What each symbol does to the points:
ka: RL->MN, CN->QC, ZN->HL, GM->QM, GL->ZM, QC->GP, FL->RP, CC->RL, ZS->FD, HL->GD, TL->RD, FZ->QD, FG->ZL, DP->DR, NQ->LC, RP->CR, TC->DS, RD->BD, CG->NC, LQ->LP, LC->GT, QL->FZ, ZL->SQ, TH->FG, PB->GL, PN->QS, SB->TL, NL->PB, JM->CG, MP->CC, QS->MH, QZ->JM, NJ->DP, HM->QL, DS->ZS, DR->JR, CR->MT, QM->PH, GP->MG, MB->JL, MH->RN, PH->JG, JL->NR, HS->NQ, ZZ->LQ, JD->ZZ, NR->CT, GD->PR
fi: RL->MH, MN->RN, CN->TC, ZN->JD, GM->NL, JG->ZM, GL->PH, QC->DS, FL->QZ, CC->QS, SQ->QD, ZS->GP, HL->ZZ, TL->NQ, FZ->ZL, FG->QL, DP->JL, JR->CT, NQ->TL, RP->JM, TC->CN, RD->LC, CG->CR, LQ->GD, LC->RD, QL->FG, ZL->FZ, TH->HM, NC->MT, PB->QM, CT->JR, PN->MP, GT->BD, PR->LP, RN->MN, SB->HS, LP->PR, NL->GM, JM->RP, MP->PN, QS->CC, QZ->FL, BD->GT, NJ->MB, HM->TH, DS->QC, QD->SQ, DR->NR, CR->CG, MT->NC, QM->PB, GP->ZS, MG->FD, FD->MG, MB->NJ, MH->RL, PH->GL, JL->DP, HS->SB, ZZ->HL, ZM->JG, JD->ZN, NR->DR, GD->LQ
ko: RL->LC, MN->GT, CN->PN, ZN->QZ, GM->TC, JG->FD, GL->GP, QC->QS, CC->NQ, SQ->LP, ZS->RL, HL->JM, FZ->GD, FG->ZZ, DP->FG, JR->SQ, TC->MP, LQ->CR, QL->HL, ZL->LQ, TH->JD, PB->QC, CT->QD, PN->SB, PR->NC, RN->BD, LP->MT, NL->CN, MP->HS, QS->TL, NJ->TH, HM->ZN, DS->CC, QD->PR, DR->ZL, QM->DS, GP->MH, MG->RN, FD->MN, MB->HM, MH->RD, PH->ZS, JL->QL, ZZ->RP, ZM->MG, JD->FL, NR->FZ, GD->CG
po: RL->CC, MN->RL, JG->PH, GL->PB, QC->CN, CC->MP, SQ->ZL, ZS->DS, HL->ZN, TL->SB, FZ->QL, FG->TH, DP->NJ, JR->DR, NQ->HS, RP->FL, RD->TL, CG->JM, LQ->ZZ, LC->NQ, QL->HM, ZL->FG, NC->CG, PB->NL, CT->NR, GT->LC, PR->GD, RN->MH, LP->LQ, JM->QZ, QS->PN, BD->RD, DS->TC, QD->FZ, DR->DP, CR->RP, MT->CR, QM->GM, GP->QC, MG->GP, FD->ZS, MH->QS, PH->QM, JL->MB, ZZ->JD, ZM->GL, NR->JL, GD->HL
pu: RL->ZS, MN->FD, CN->NL, ZN->HM, QC->PB, FL->JD, CC->DS, SQ->JR, ZS->PH, HL->QL, TL->QS, FZ->NR, FG->DP, NQ->CC, RP->ZZ, TC->GM, RD->MH, CG->GD, LQ->ZL, LC->RL, QL->JL, ZL->DR, TH->NJ, NC->PR, PN->CN, GT->MN, PR->QD, RN->MG, SB->PN, LP->SQ, JM->HL, MP->TC, QS->QC, QZ->ZN, BD->RN, HM->MB, DS->QM, QD->CT, CR->LQ, MT->LP, GP->GL, MG->ZM, FD->JG, MH->GP, HS->MP, ZZ->FG, JD->TH, GD->FZ
li: RL->LQ, MN->LP, CN->HM, ZN->PN, GM->NJ, JG->JR, GL->NR, QC->QL, FL->HS, CC->ZZ, SQ->FD, ZS->ZL, HL->QS, TL->JM, FZ->GP, FG->DS, DP->QM, JR->JG, NQ->RP, RP->NQ, TC->TH, RD->CG, CG->RD, LQ->RL, LC->CR, QL->QC, ZL->ZS, TH->TC, NC->BD, PB->JL, CT->ZM, PN->ZN, GT->MT, PR->RN, RN->PR, SB->QZ, LP->MN, NL->MB, JM->TL, MP->JD, QS->HL, QZ->SB, BD->NC, NJ->GM, HM->CN, DS->FG, QD->MG, DR->PH, CR->LC, MT->GT, QM->DP, GP->FZ, MG->QD, FD->SQ, MB->NL, MH->GD, PH->DR, JL->PB, HS->FL, ZZ->CC, ZM->CT, JD->MP, NR->GL, GD->MH

The rows follow the links: the fewer symbols apart two points are, the more alike their rows tend to be.

Each row is also shifted at random along 5 hidden directions that mean nothing.

Each row, then its point:
-236 -492 321 -676 540 172 -138 -3 -112 -825 137 -32 312 117 -252 -57 232 52 -306 12 727 -631 -407 -480 -439 -194 145 -199 -604 -594 263 175: GL
266 549 -99 201 238 274 450 215 92 69 50 -742 166 585 -215 -218 -247 -207 194 -48 -184 -108 221 -239 173 -19 105 337 173 -299 -420 455: TC
423 8 -292 441 466 -287 74 158 -243 -32 74 -159 -95 763 -166 -240 79 -72 -18 -474 -160 60 -178 193 -132 0 -342 221 458 -321 273 455: LQ
-17 190 -86 471 -14 -199 -84 490 -108 249 213 -49 -437 65 -54 179 -39 113 151 -287 -280 -14 55 117 61 172 41 396 323 30 190 134: SQ
329 513 180 546 187 -422 -40 175 -40 38 24 -329 -256 228 -55 42 -54 10 267 -295 -548 -349 1 90 -133 62 -172 285 509 -169 321 223: LP
-461 -677 -409 -416 760 -191 34 -500 280 -355 1 202 914 263 313 -217 38 -263 -534 -145 171 47 -380 511 -492 -224 -332 -199 -147 -467 -36 -163: QZ
112 -53 -2 125 149 285 -41 307 121 -1 -159 68 -184 268 -930 -436 -372 492 186 -135 261 177 -10 -227 28 -16 131 350 80 -246 328 97: RL
-52 258 178 -105 -146 395 409 -22 42 215 -295 -11 224 -130 -152 -84 -291 199 186 391 3 -17 0 201 -28 52 161 -245 297 179 -21 0: MP
-91 -393 -131 65 190 -47 75 391 -470 3 111 288 -247 250 -93 71 169 186 -122 -207 272 -69 -374 317 -264 86 -45 -87 262 -129 435 332: ZL
-116 -629 -585 -331 345 287 87 194 38 -177 335 -108 256 301 -78 -115 -96 -164 -532 -118 627 303 -37 -230 253 -94 202 335 -487 -279 -505 187: NL
-109 -533 -492 -307 290 218 -87 158 -98 49 295 72 -261 35 22 209 93 -226 -308 -253 245 90 24 148 -30 25 135 324 -487 -356 -299 -77: MB
158 -839 -484 -320 -112 378 -350 217 -281 316 -17 838 -897 -345 -533 320 44 266 -120 -243 218 430 39 259 178 259 10 227 -613 -303 -30 -169: QL
1105 -394 125 -95 162 -363 -177 -424 -381 -298 -103 240 -369 -292 45 67 65 282 -349 -36 103 111 -547 77 -87 53 -326 -137 -60 21 562 56: NC
520 53 363 -75 -166 -54 -151 43 -178 -319 10 -58 -197 -323 -142 70 -2 276 -50 117 95 -223 -145 -478 468 71 -55 -31 -301 -33 55 362: MG
848 423 296 -277 137 295 -27 -367 159 -115 -309 -321 -231 -165 -453 -31 -226 24 256 96 -329 -274 156 -304 126 92 -107 123 -323 -507 -210 52: PN
-501 -387 -434 -23 337 51 327 264 -363 63 67 201 268 507 180 29 165 -176 -235 -147 253 52 -301 548 -284 -45 -131 -196 326 -190 57 316: FG
289 204 188 95 401 168 -74 460 40 -321 248 -576 -380 298 -541 -95 -72 141 136 -301 215 -414 26 -647 -187 -51 364 626 -87 -382 249 224: JG
-353 337 -107 6 181 81 282 212 -41 134 239 -461 18 261 411 273 134 -472 151 -134 -221 -358 212 165 -383 -18 189 72 197 -75 -199 -37: NJ
-547 390 31 -104 -84 492 175 324 307 310 119 -283 -55 -46 -175 106 -174 -97 372 52 36 -173 465 -183 -95 -30 549 324 -51 -18 -270 -332: GM
354 115 26 224 56 208 193 381 -277 -103 64 -261 -135 489 -459 -293 -142 216 56 -92 298 -16 -102 -403 186 -5 93 224 163 -84 144 554: ZS
-373 -94 155 -275 -168 475 350 273 -234 106 -237 288 171 -57 -263 -95 -112 316 80 362 514 -70 -167 31 -112 2 299 -407 141 138 143 177: DS
668 57 182 211 64 202 -53 320 -73 21 -124 47 -519 -57 -775 -214 -413 708 105 -48 239 161 -142 -299 185 89 145 384 124 -15 474 212: MN
-238 30 165 -45 -168 296 66 441 -115 -17 143 -115 -147 44 -216 -14 10 168 83 86 432 -95 60 -342 -124 -51 478 63 -26 191 174 -23: PH
528 -145 60 -169 -131 115 -103 -504 122 -13 -287 195 -64 -182 -197 -258 -143 157 -33 196 135 370 26 -196 160 -48 -59 -116 -285 141 29 -236: TL
470 -33 -344 246 235 -244 -250 -429 250 88 10 -123 -153 298 -10 -174 18 -341 -2 -366 -446 313 233 30 24 -51 -366 311 -85 -183 -233 -194: JM
-636 -369 -13 -350 -46 -188 -99 -406 19 -129 -224 580 482 -218 400 178 307 -163 -143 189 -126 -137 -197 588 -179 -8 -381 -628 -148 -123 -48 -137: HL
-26 -293 -70 -106 145 -74 -434 120 -89 -147 79 316 -464 -43 -276 215 235 29 -4 -315 -128 -191 -31 1 -23 128 -186 130 -396 -526 59 -13: FZ

In each set, the symbols that take the first to the second take the third to the fourth, perhaps in another order. Give the fourth.
Answer with the point's name.
-1152 169 -502 226 -137 360 219 344 811 622 -56 104 553 152 -266 -324 -524 28 257 71 -138 563 523 288 289 -29 271 397 207 106 -528 -364
to 899 -127 -143 41 -239 227 -200 -316 145 243 -204 146 -518 -188 -519 -263 -241 199 24 1 2 658 208 -304 396 98 -9 274 -359 153 -65 -282
as 165 -243 111 -673 438 409 -254 -115 -66 -200 -156 262 -469 -320 -479 388 14 115 96 -183 -77 -606 -134 222 -504 118 -6 29 -513 -896 157 -123
to ZZ

387 -257 85 -26 -59 -336 -364 -275 -11 -36 -105 435 -281 -527 40 100 12 258 -119 3 -96 185 -177 143 -33 68 -209 -49 -94 186 369 -322
to 37 346 212 219 157 -530 -430 -292 271 -235 -33 -195 1 159 -14 72 226 -337 252 -295 -788 -469 183 -32 -76 45 -467 45 -97 -558 -95 -31
as 126 262 381 110 -240 -396 -183 -459 347 -238 -143 -79 396 -364 242 -130 -71 42 9 262 -157 -45 3 -227 160 -94 -122 -215 16 284 17 -214
to MH

-690 -278 -257 143 461 101 -202 596 121 78 125 193 -260 429 -601 -8 -24 139 157 -546 37 -139 39 182 -420 47 138 467 58 -635 300 -47
to -338 -48 87 48 -201 -290 -487 -161 197 83 -148 384 -142 -313 -48 190 177 -14 177 -123 -481 -91 159 221 18 107 -304 -96 -167 -191 -3 -302
as -618 205 344 -40 -329 -169 -196 -32 253 -266 -15 -43 494 -123 109 27 96 -120 127 208 -110 -288 222 -325 352 -63 -28 -222 -264 -61 -370 72
to RL

-210 58 44 -222 -46 358 473 169 -220 16 85 -227 190 31 237 90 -19 -111 -80 289 378 -122 -86 -82 -97 -90 379 -174 70 226 -117 115
to 130 232 485 -515 -28 240 169 -249 -221 -376 -27 -330 134 -287 341 288 164 -214 34 383 100 -604 -61 -268 -138 -98 154 -454 -316 -61 -213 79
as -93 445 290 47 -96 -67 270 88 -442 44 190 -351 -121 149 535 317 386 -431 158 76 -130 -524 25 73 -415 -42 123 -393 344 234 6 98
to JL

122 -544 -52 -107 -143 -196 -319 122 -411 -73 71 565 -418 -433 165 397 174 345 -307 -28 138 114 -358 188 351 178 -123 -56 -220 68 204 152
to -270 205 230 45 -250 307 38 444 -33 127 124 -109 -248 -75 -213 61 7 115 264 98 285 -124 228 -386 -17 -32 516 120 14 268 72 -103
as -608 -112 132 -275 231 474 134 119 319 -94 -341 276 331 119 -746 -356 -317 417 227 135 285 -108 -43 60 -413 -67 184 -119 69 -357 246 -139
to HM

263 -378 -301 78 162 -40 190 -209 -187 213 -118 241 -2 213 118 -184 -37 19 -204 -53 108 458 -234 417 -285 -66 -155 -104 353 270 276 -69
to -557 -225 131 -276 44 424 -22 -113 444 150 -371 483 208 -280 -541 -318 -319 433 187 232 304 191 5 140 -514 -113 315 -146 86 101 434 -651
as -123 26 85 -298 -21 65 -181 19 -163 -44 130 -6 -310 -172 242 384 353 -279 82 -101 -93 -385 128 -90 -246 24 77 -93 -331 -139 -110 -172
to PB

228 428 341 35 70 -199 -64 -65 -30 -467 237 -693 134 284 157 23 242 -400 67 -82 -52 -565 189 -730 73 -152 28 29 -271 -185 -267 241
to -437 -71 -230 193 -632 -17 -222 237 206 230 131 200 73 -99 -84 -83 -22 19 -76 87 52 539 368 -325 939 51 23 189 -320 255 -562 51
as -456 -494 -442 -32 167 -108 -379 322 44 -30 376 145 -266 160 -31 174 225 -256 -190 -407 251 121 131 -116 20 -42 102 382 -490 -234 -174 -158
to FZ

419 609 3 186 67 23 362 -136 -167 326 -166 -352 -86 178 239 95 -57 -246 285 -28 -609 -219 97 408 -167 92 -209 -83 542 -17 -100 149
to -454 -436 -178 71 125 -64 21 193 -191 151 -98 530 48 157 -22 -46 20 241 -69 -102 155 175 -328 548 -276 4 -96 -174 389 26 410 8
as -505 -12 268 -376 -430 366 -121 52 109 44 -9 198 -126 -466 -40 231 122 -37 151 291 188 -149 292 -307 36 8 413 -165 -494 129 -273 -337
to ZM

-238 -351 198 -346 -405 56 -108 -27 -180 -285 -111 411 216 -365 29 2 117 240 -223 365 411 79 -177 -224 418 26 4 -432 -426 146 -66 182
to -191 -672 -501 200 -67 108 248 309 -146 194 47 369 387 412 -278 -529 -272 457 -457 91 776 940 -337 97 508 -46 30 75 265 379 38 416
as 38 986 732 -228 -487 269 -1 -272 252 56 -335 -395 -83 -555 36 357 -15 -191 655 392 -735 -692 491 -273 170 95 111 -227 -227 -89 -476 -165
to MP

353 -93 -41 91 -73 -239 -84 -240 -13 -243 -57 -59 314 206 -63 -331 11 49 -282 80 90 246 -62 -345 619 -25 -313 -51 -202 -57 -229 360
to 733 -219 26 -207 272 120 -129 -495 111 -235 -187 -4 20 104 -394 -353 -120 123 -142 12 166 210 -84 -264 -36 -73 -171 -1 -276 -198 99 -76
as -278 -100 23 72 -96 -33 -66 522 -216 166 301 119 -455 -211 133 338 146 105 18 -135 163 -74 -46 63 -175 69 318 143 99 275 306 -87
to ZL

-129 112 54 -221 51 203 584 64 -337 -178 174 -465 506 244 535 37 111 -273 -219 287 433 -194 -151 -24 -64 -173 177 -312 212 255 -228 300
to -265 294 232 204 -639 203 10 522 -23 355 127 9 -391 -454 62 208 -76 259 251 238 180 116 223 -294 289 46 520 127 98 690 73 -173
as 618 479 658 -380 -391 347 -74 -647 211 73 -577 113 -319 -936 -217 180 -166 241 469 473 -320 -198 209 -107 -215 74 132 -359 -206 234 148 -557
to BD

-304 -423 -337 171 177 -549 -310 9 195 -134 196 218 276 65 208 -32 51 17 -320 -296 -133 188 -144 262 227 22 -399 204 -108 -212 -63 135
to 385 256 626 -22 177 -193 97 -340 33 -378 -257 -220 342 -87 -30 -267 -125 316 64 203 126 -329 -366 -113 -366 -120 -39 -317 377 130 598 40
as 178 -289 -323 -163 194 464 247 329 -337 382 -40 263 -550 25 -271 209 -103 203 -15 -121 117 147 -152 451 -190 194 157 167 88 -205 134 41
to PN

182 -253 120 -142 90 -150 -245 -441 236 -326 -150 153 351 -67 -163 -327 -89 145 -161 102 193 205 -88 -241 34 -116 -155 -137 -211 -9 134 -128
to 375 187 422 84 -324 2 307 -41 -441 -44 -292 26 170 -12 37 -270 -31 352 -5 438 249 49 -334 -55 127 17 -45 -525 452 491 337 424
as 135 82 99 210 134 -400 109 -322 -110 -54 -102 -30 252 195 397 -158 137 -91 -25 -29 -100 -4 -217 246 -401 -99 -257 -340 532 228 355 -47
to GD

710 138 464 -81 -226 -53 -182 -322 -134 -320 -264 -4 -154 -275 -279 -124 23 275 45 225 -47 -103 -64 -454 363 84 -212 -262 -253 -39 39 228
to -181 306 -65 131 308 138 424 211 9 -230 106 -587 489 827 -226 -395 -72 -237 76 -94 120 -165 55 -252 -5 -116 42 121 213 -333 -305 525
as -412 554 459 251 -329 -231 235 255 -2 -70 45 -280 452 -122 297 -11 -19 120 147 330 -48 -356 -49 -118 266 -26 133 -256 399 426 58 331
to GL

-53 426 829 -354 -44 -113 -368 -166 -101 -427 -14 -144 -426 -464 137 596 472 -231 410 34 -354 -1155 76 -269 -695 12 83 -348 -270 -333 285 -265
to 127 -210 232 -182 118 -317 -347 -350 -148 -291 -164 332 -132 -159 16 114 246 62 -50 -104 -216 -286 -219 188 -152 53 -421 -322 -181 -308 234 22
as -530 -219 317 -331 -192 -223 52 -49 -216 -494 187 73 613 -355 706 151 287 -2 -387 444 527 -277 -358 -181 135 -145 107 -583 -221 351 9 179
to RN

-464 18 -175 355 267 -209 -56 86 671 -34 93 -137 524 315 -327 -503 -394 184 12 -194 101 308 84 -93 -34 -209 74 422 214 7 152 -252
to 56 494 544 332 -393 -160 192 73 -14 24 -209 -117 224 -235 119 -96 -154 347 224 367 -66 -54 -66 -57 241 7 63 -238 486 503 221 201
as 135 323 -394 380 326 -87 185 -184 405 317 41 -365 112 451 97 -188 -214 -375 160 -326 -490 204 294 299 -228 -50 -126 386 398 -100 -151 -182
to JD

136 50 -104 133 150 75 196 359 -236 -153 329 -473 27 526 -36 -161 99 -98 -134 -85 425 -52 -24 -449 86 -129 232 193 108 68 -14 375
to -73 346 307 126 115 -453 -125 -27 143 -590 205 -539 576 215 193 -111 57 -173 -131 16 -113 -450 -71 -476 419 -34 -288 16 -162 -271 -297 467
as 58 -144 -346 -78 170 -254 180 -385 -136 -49 -40 14 487 124 597 74 151 -356 -350 39 -287 80 -120 517 147 42 -454 -269 -32 -130 -406 223
to RP

-17 193 -249 19 572 76 279 256 -101 -57 339 -630 -18 613 118 117 118 -465 18 -355 -99 -411 50 31 -441 -91 94 341 119 -468 -157 222
to 97 -212 111 -596 -48 215 338 -309 -331 -366 -165 70 491 -227 347 84 73 2 -400 515 357 -185 -364 65 232 2 -52 -607 -267 -11 -319 377
as -53 -684 -397 -74 223 -165 -278 361 -161 -169 455 163 -256 34 132 223 182 -9 -458 -357 417 193 -204 -77 165 27 8 364 -364 -144 52 95
to FD

662 602 174 650 -126 -319 -182 -6 200 372 -33 -259 -572 -45 -92 -10 -143 44 458 -294 -666 115 326 -83 -52 100 -50 451 423 228 304 -278
to 443 -45 -179 270 410 -299 -329 -180 516 -296 117 -269 193 264 -400 -436 -319 60 -163 -332 -33 256 108 -475 204 -133 -160 617 -235 -303 -10 -26
as 680 98 33 311 0 116 27 -41 76 73 -105 -71 -295 159 -551 -433 -301 309 121 -57 111 459 47 -301 -2 1 54 284 209 198 340 -38
to CG

